Below is a small trained network, with its code and all its weights. Each question gives an input and a class and asks what happens when units are switched off, that is, made to give their printed mean instead of their output.

import numpy as np


def w(rows, s, z=0):
    codes = np.array(rows[::2]) - 128.0
    scale = np.full(codes.shape[1], s)
    scale[-1] = z or s
    return codes * scale


def f(y):
    return y / 2 * (1 + np.tanh(0.7978845608 * (y + 0.044715 * y**3)))


def log_softmax(a):
    a = a - a.max(-1, keepdims=True)
    return a - np.log(np.exp(a).sum(-1, keepdims=True))


def net(x, mask):
    res = np.array(x, float).reshape(1, 7) / 4 @ E
    y = f(res @ A[0][:, :-1].T + A[0][:, -1])
    res = res + np.where(mask, y, B[0][:, -1]) @ B[0][:, :-1]
    return log_softmax(res[-1] @ U[:, :-1].T + U[:, -1])


A, B = {}, {}
E = w([
[92,178,195],'x0',
[121,90,74],'x1',
[125,74,133],'x2',
[58,174,184],'x3',
[22,122,71],'x4',
[145,2,185],'x5',
[73,120,86],'x6',
],0.0094)
A[0] = w([
[27,21,87,244],'N1',
[155,146,77,14],'N2',
[188,241,79,115],'N3',
[221,97,101,62],'N4',
[186,164,132,95],'N5',
[132,144,154,74],'N6',
[118,245,91,78],'N7',
[138,184,161,88],'N8',
[220,113,139,109],'N9',
[230,148,23,158],'N10',
[129,192,80,56],'N11',
[191,82,119,131],'N12',
[153,200,65,61],'N13',
[192,187,165,27],'N14',
[131,155,231,112],'N15',
[101,147,215,122],'N16',
[166,116,112,85],'N17',
[176,159,64,60],'N18',
[42,93,125,255],'N19',
[104,153,115,140],'N20',
[122,172,76,123],'N21',
[121,140,98,4],'N22',
[135,223,129,126],'N23',
[131,207,138,114],'N24',
[168,180,110,54],'N25',
[78,200,156,63],'N26',
[93,30,80,239],'N27',
[140,193,82,36],'N28',
[90,86,62,201],'N29',
[132,163,191,85],'N30',
[192,104,101,78],'N31',
],0.012,0.0044)
B[0] = w([
[161,237,148,249],'N1',
[123,96,132,136],'N2',
[70,76,71,207],'N3',
[236,123,105,180],'N4',
[133,80,105,153],'N5',
[121,87,138,130],'N6',
[56,143,113,206],'N7',
[71,109,146,156],'N8',
[180,90,130,185],'N9',
[125,169,51,216],'N10',
[95,164,108,164],'N11',
[170,137,100,181],'N12',
[119,168,62,174],'N13',
[109,63,147,164],'N14',
[157,39,190,193],'N15',
[172,113,253,181],'N16',
[171,131,140,139],'N17',
[128,124,112,157],'N18',
[172,234,194,206],'N19',
[103,164,148,148],'N20',
[100,185,111,167],'N21',
[123,133,127,124],'N22',
[54,109,109,189],'N23',
[75,73,104,174],'N24',
[116,74,93,146],'N25',
[123,124,132,176],'N26',
[174,197,142,228],'N27',
[90,162,84,160],'N28',
[118,212,158,198],'N29',
[114,58,166,161],'N30',
[188,138,88,161],'N31',
],0.0071,0.011)
U = w([
[154,163,114,254],'0',
[126,193,128,95],'1',
[74,31,234,111],'2',
[216,91,22,84],'3',
[60,99,203,119],'4',
[2,97,49,116],'5',
],0.0094,0.0059)

Each question gives the input, the list of numbers given to net, and the class t.
The units are the neurons (one row each of A and B). Each row of codes is followed by its name. A weight is (code - 128) times the scale printed after its matrix; where a second scale follows, it is the last column's (A, B and U).
mask holds one flag per neuron, in row order. A switched-off neuron (its flag False) gives its mean, the last column of its row in B, instead of its output. The means were averaged over made-up inputs and are rounded, as every weight is.
A unit's drop is (log p(t) with every unit on - log p(t) with that unit switched off) / (log p(t) with every unit on - log p(t) with every unit switched off).
The circuit of an input: a set's keep is (log p(t) with only the set's units on - log p(t) with every unit switched off) / (log p(t) with every unit on - log p(t) with every unit switched off). Starting from the 12 units with the biggest drops (on a tie, the unit counted first), units are removed one at a time, each time the one whose removal leaves the highest keep (on an exact tie, the one counted first), for as long as the keep stays at least 0.8.
units of the circuit, in order: the units of the circuit, biggest drop first
top k neurons: the k neurons with the biggest drops, biggest first
drop when u is switched off: that unit's drop, to one decimal
input [3,-4,2,0,6,3,1], class 1: units of the circuit, in order : N1, N19
input [-8,5,-7,-6,8,7,-4], class 0: top 3 neurons : N1, N29, N27
input [5,6,8,2,2,6,-1], class 1: units of the circuit, in order : N1, N19
input [4,-7,3,8,6,-7,-1], class 5: units of the circuit, in order : N23
input [6,-8,-4,6,6,8,3], class 2: units of the circuit, in order : N15, N16
input [8,-7,3,-4,-7,-6,6], class 5: units of the circuit, in order : N3, N23, N24
input [5,0,-2,6,8,6,1], class 1: top 2 neurons : N1, N19
input [8,4,-1,4,5,7,5], class 1: top 2 neurons : N1, N19
input [-1,3,-2,-7,7,3,-2], class 1: drop when N29 is switched off : 0.2
input [-3,-8,6,0,7,-1,1], class 1: drop when N19 is switched off : 0.1
input [0,4,-1,1,-7,7,7], class 3: drop when N4 is switched off : 0.2
